Here is a tiny trained network, its code and every weight. The questions are about switching its units off for an input and a target symbol, where a switched-off unit gives its printed mean instead of its output.

import numpy as np


def w(rows, s, z=0):
    codes = np.array(rows[::2]) - 128.0
    scale = np.full(codes.shape[1], s)
    scale[-1] = z or s
    return codes * scale


def norm(h):
    return h / np.sqrt((h * h).mean(-1, keepdims=True) + 1e-5)


def f(y):
    return np.maximum(y, 0)


def softmax(a):
    e = np.exp(a - a.max(-1, keepdims=True))
    return e / e.sum(-1, keepdims=True)


def log_softmax(a):
    a = a - a.max(-1, keepdims=True)
    return a - np.log(np.exp(a).sum(-1, keepdims=True))


def net(x, mask):
    ids = ['αβγδεθλστψ'.index(c) for c in x.split()]
    T = len(ids)
    res = E[ids] + P[:T]
    u = 0
    for l in range(2):
        q, k, v = (norm(res) @ M[l].T for M in (Q, K, V))
        z = softmax(np.where(np.tri(T) > 0, q @ k.T / 3**0.5, -1e9)) @ v
        res = res + np.where(mask[u], z, O[l][:, -1]) @ O[l][:, :-1]
        u += 1
        y = f(norm(res) @ A[l][:, :-1].T + A[l][:, -1])
        res = res + np.where(mask[u : u + 8], y, B[l][:, -1]) @ B[l][:, :-1]
        u += 8
    return log_softmax(norm(res)[-1] @ U[:, :-1].T + U[:, -1])


Q, K, V, O, A, B = {}, {}, {}, {}, {}, {}
E = w([
[115,167,136,80,93,176,185,82,109],'α',
[70,166,130,125,114,158,193,124,169],'β',
[58,181,137,46,72,183,129,153,151],'γ',
[92,26,200,110,71,160,121,49,110],'δ',
[43,100,147,125,59,104,137,128,185],'ε',
[107,118,96,125,48,194,20,128,159],'θ',
[104,201,77,135,175,166,91,240,155],'λ',
[134,113,82,253,148,65,119,155,143],'σ',
[147,125,135,169,172,53,193,179,72],'τ',
[201,114,132,136,167,130,88,164,43],'ψ',
],0.0019)
P = w([
[72,219,148,115,172,113,109,9,130],'0',
[158,116,3,60,127,195,200,93,177],'1',
[80,171,154,216,57,178,155,128,78],'2',
[149,81,53,129,94,228,224,138,156],'3',
[104,179,239,156,112,89,70,115,116],'4',
[161,65,25,25,141,133,163,143,178],'5',
[122,136,181,192,69,150,124,198,91],'6',
[148,33,84,132,87,190,178,206,145],'7',
[115,132,214,120,124,69,58,177,135],'8',
[146,27,77,53,141,104,111,189,156],'9',
[125,104,191,140,79,106,96,234,102],'10',
[163,70,40,72,118,165,175,146,175],'11',
],0.0029)
Q[0] = w([
[85,145,255,95,30,149,123,224,66],'L0H1',
[94,244,245,227,98,70,14,153,72],'L0H1',
[113,77,83,185,50,180,168,221,65],'L0H1',
],0.0077)
K[0] = w([
[109,80,140,103,124,101,60,222,142],'L0H1',
[187,57,162,155,124,109,124,254,81],'L0H1',
[164,130,131,45,215,2,55,100,127],'L0H1',
],0.0071)
V[0] = w([
[154,139,162,78,187,146,179,144,25],'L0H1',
[133,120,97,97,99,202,3,122,104],'L0H1',
[182,99,101,211,191,95,110,138,119],'L0H1',
],0.005)
O[0] = w([
[180,102,173,57,243,214,137,134,84,167],'L0H1',
[175,180,146,253,131,142,51,40,204,149],'L0H1',
[58,128,97,133,148,162,77,98,64,2],'L0H1',
],0.0046,0.0024)
A[0] = w([
[10,188,83,180,94,70,78,97,6,4],'L0N1',
[86,159,159,182,192,163,87,87,65,62],'L0N2',
[187,89,78,140,149,107,98,151,110,151],'L0N3',
[109,140,156,185,111,135,181,168,115,145],'L0N4',
[131,76,97,108,219,185,136,123,105,119],'L0N5',
[91,84,4,91,119,116,129,143,124,158],'L0N6',
[41,162,175,134,170,139,105,127,16,97],'L0N7',
[70,132,101,59,109,136,162,144,50,114],'L0N8',
],0.0047,0.0048)
B[0] = w([
[152,169,227,62,1,195,98,173,118,154],'L0N1',
[110,106,13,54,81,135,97,141,119,202],'L0N2',
[93,145,140,122,93,161,160,101,148,213],'L0N3',
[105,130,137,86,142,109,89,109,133,221],'L0N4',
[86,132,131,115,100,164,107,102,184,239],'L0N5',
[133,133,164,204,149,174,136,131,85,253],'L0N6',
[136,108,87,226,99,65,145,150,118,242],'L0N7',
[111,119,138,201,171,68,102,129,123,209],'L0N8',
],0.0064,0.0025)
Q[1] = w([
[71,65,28,216,115,199,140,71,149],'L1H1',
[100,188,237,175,72,80,35,142,242],'L1H1',
[198,24,122,119,108,208,254,180,255],'L1H1',
],0.0064)
K[1] = w([
[113,254,10,181,162,144,169,73,111],'L1H1',
[144,81,119,152,153,119,66,152,169],'L1H1',
[113,159,126,65,164,61,150,18,163],'L1H1',
],0.0064)
V[1] = w([
[59,183,94,95,169,94,107,219,206],'L1H1',
[101,2,160,99,106,68,105,61,145],'L1H1',
[62,45,109,158,59,146,87,166,195],'L1H1',
],0.0035)
O[1] = w([
[190,226,191,149,141,149,172,95,14,247],'L1H1',
[72,154,55,108,68,222,200,123,136,2],'L1H1',
[87,162,119,154,126,145,214,4,143,103],'L1H1',
],0.0041,0.00057)
A[1] = w([
[130,71,107,111,145,148,135,152,130,69],'L1N1',
[107,97,10,116,103,125,116,148,129,36],'L1N2',
[118,144,157,144,114,128,132,108,123,188],'L1N3',
[97,148,133,140,151,121,90,91,103,127],'L1N4',
[120,111,133,139,160,161,131,133,93,116],'L1N5',
[154,126,113,121,135,124,152,160,85,3],'L1N6',
[131,150,130,108,140,160,140,117,161,136],'L1N7',
[105,137,153,90,153,122,134,131,112,97],'L1N8',
],0.012,0.0037)
B[1] = w([
[135,212,52,97,164,142,119,139,119,193],'L1N1',
[206,80,113,67,66,79,138,2,17,253],'L1N2',
[135,137,97,109,188,139,127,127,106,229],'L1N3',
[158,90,82,99,100,158,126,212,146,194],'L1N4',
[122,156,162,90,107,22,125,104,150,174],'L1N5',
[73,135,143,150,53,179,33,127,121,146],'L1N6',
[106,69,163,140,137,121,95,131,109,196],'L1N7',
[136,110,97,181,84,156,190,110,160,144],'L1N8',
],0.0075,0.0047)
U = w([
[202,55,204,123,92,106,163,166,199,5],'α',
[126,142,114,166,125,202,254,139,113,131],'β',
[196,189,215,143,219,115,101,95,85,81],'γ',
[49,61,161,110,185,184,74,85,130,234],'δ',
[45,206,110,51,141,74,165,86,157,110],'ε',
[148,167,76,212,111,107,72,73,213,117],'θ',
[171,138,54,79,166,184,94,203,137,180],'λ',
[98,191,196,134,36,152,82,155,92,115],'σ',
[90,65,112,204,160,52,117,192,83,156],'τ',
[178,72,79,77,77,87,120,64,77,131],'ψ',
],0.0075,0.0012)

Each question gives the input, a string of symbols that net reads in full, and the target symbol t.
The units are the heads (3 rows each of Q, K, V and O) and the neurons (one row each of A and B). Each row of codes is followed by its name. A weight is (code - 128) times the scale printed after its matrix; where a second scale follows, it is the last column's (O, A, B and U).
mask holds one flag per unit, layer by layer, with each layer's heads first. A switched-off unit (its flag False) gives its mean, the last column of its rows in O or B, instead of its output. The means were averaged over made-up inputs and are rounded, as every weight is.
A unit's drop is (log p(t) with every unit on - log p(t) with that unit switched off) / (log p(t) with every unit on - log p(t) with every unit switched off).
The circuit of an input: a set's keep is (log p(t) with only the set's units on - log p(t) with every unit switched off) / (log p(t) with every unit on - log p(t) with every unit switched off). Starting from the 12 units with the biggest drops (on a tie, the unit counted first), units are removed one at a time, each time the one whose removal leaves the highest keep (on an exact tie, the one counted first), for as long as the keep stays at least 0.8.
circuit, biggest first: the units of the circuit, biggest drop first
unit that matters most: the unit with the biggest drop
top k neurons: the k neurons with the biggest drops, biggest first
top k neurons in layer l: the k neurons of layer l with the biggest drops, biggest first
input σ τ δ γ γ ψ δ ψ ψ α, target τ: circuit, biggest first => L0H1, L0N6, L0N8
input τ α δ α α δ, target ε: unit that matters most => L1N5
input α θ τ ε ψ α σ α α, target σ: circuit, biggest first => L0H1, L0N1
input ψ θ ψ γ α β α α τ, target τ: circuit, biggest first => L0H1, L1N2, L0N8
input δ α θ, target θ: circuit, biggest first => L0H1, L1N2
input α θ α δ, target λ: circuit, biggest first => L1N1, L1N2, L0H1
input σ α ψ β β β, target τ: circuit, biggest first => L0N6, L0H1, L0N8
input δ σ λ λ ψ β α ε α α γ, target γ: circuit, biggest first => L0H1, L1N3, L1N4, L0N2
input ε λ β, target λ: top 2 neurons in layer 1 => L1N4, L1N2
input ψ δ λ θ α α α, target α: top 2 neurons in layer 0 => L0N4, L0N5
input β α λ α α λ, target σ: top 2 neurons => L1N6, L0N6
input α λ γ β τ θ θ ψ α ε γ, target ε: circuit, biggest first => L1N2, L1H1, L0N6
input α δ γ, target δ: top 3 neurons => L0N4, L0N7, L1N2
input γ α θ λ α ε δ β β θ, target α: unit that matters most => L0H1
input ε τ α, target τ: circuit, biggest first => L0H1, L0N8, L1N2
input ε α δ, target ε: top 3 neurons in layer 0 => L0N4, L0N6, L0N5
input ψ α θ ε ψ τ α α ε, target ε: top 2 neurons => L1N2, L0N6
input ψ α ψ α ε λ, target δ: top 2 neurons in layer 1 => L1N7, L1N2
input λ α α τ α λ γ δ, target γ: circuit, biggest first => L1H1, L1N2, L0N2, L1N4
input θ λ ψ β, target θ: circuit, biggest first => L0H1
input β γ τ ψ α ψ α β α β α, target β: top 3 neurons => L1N8, L1N2, L0N4
input β γ γ ψ, target σ: top 2 neurons => L1N6, L1N2
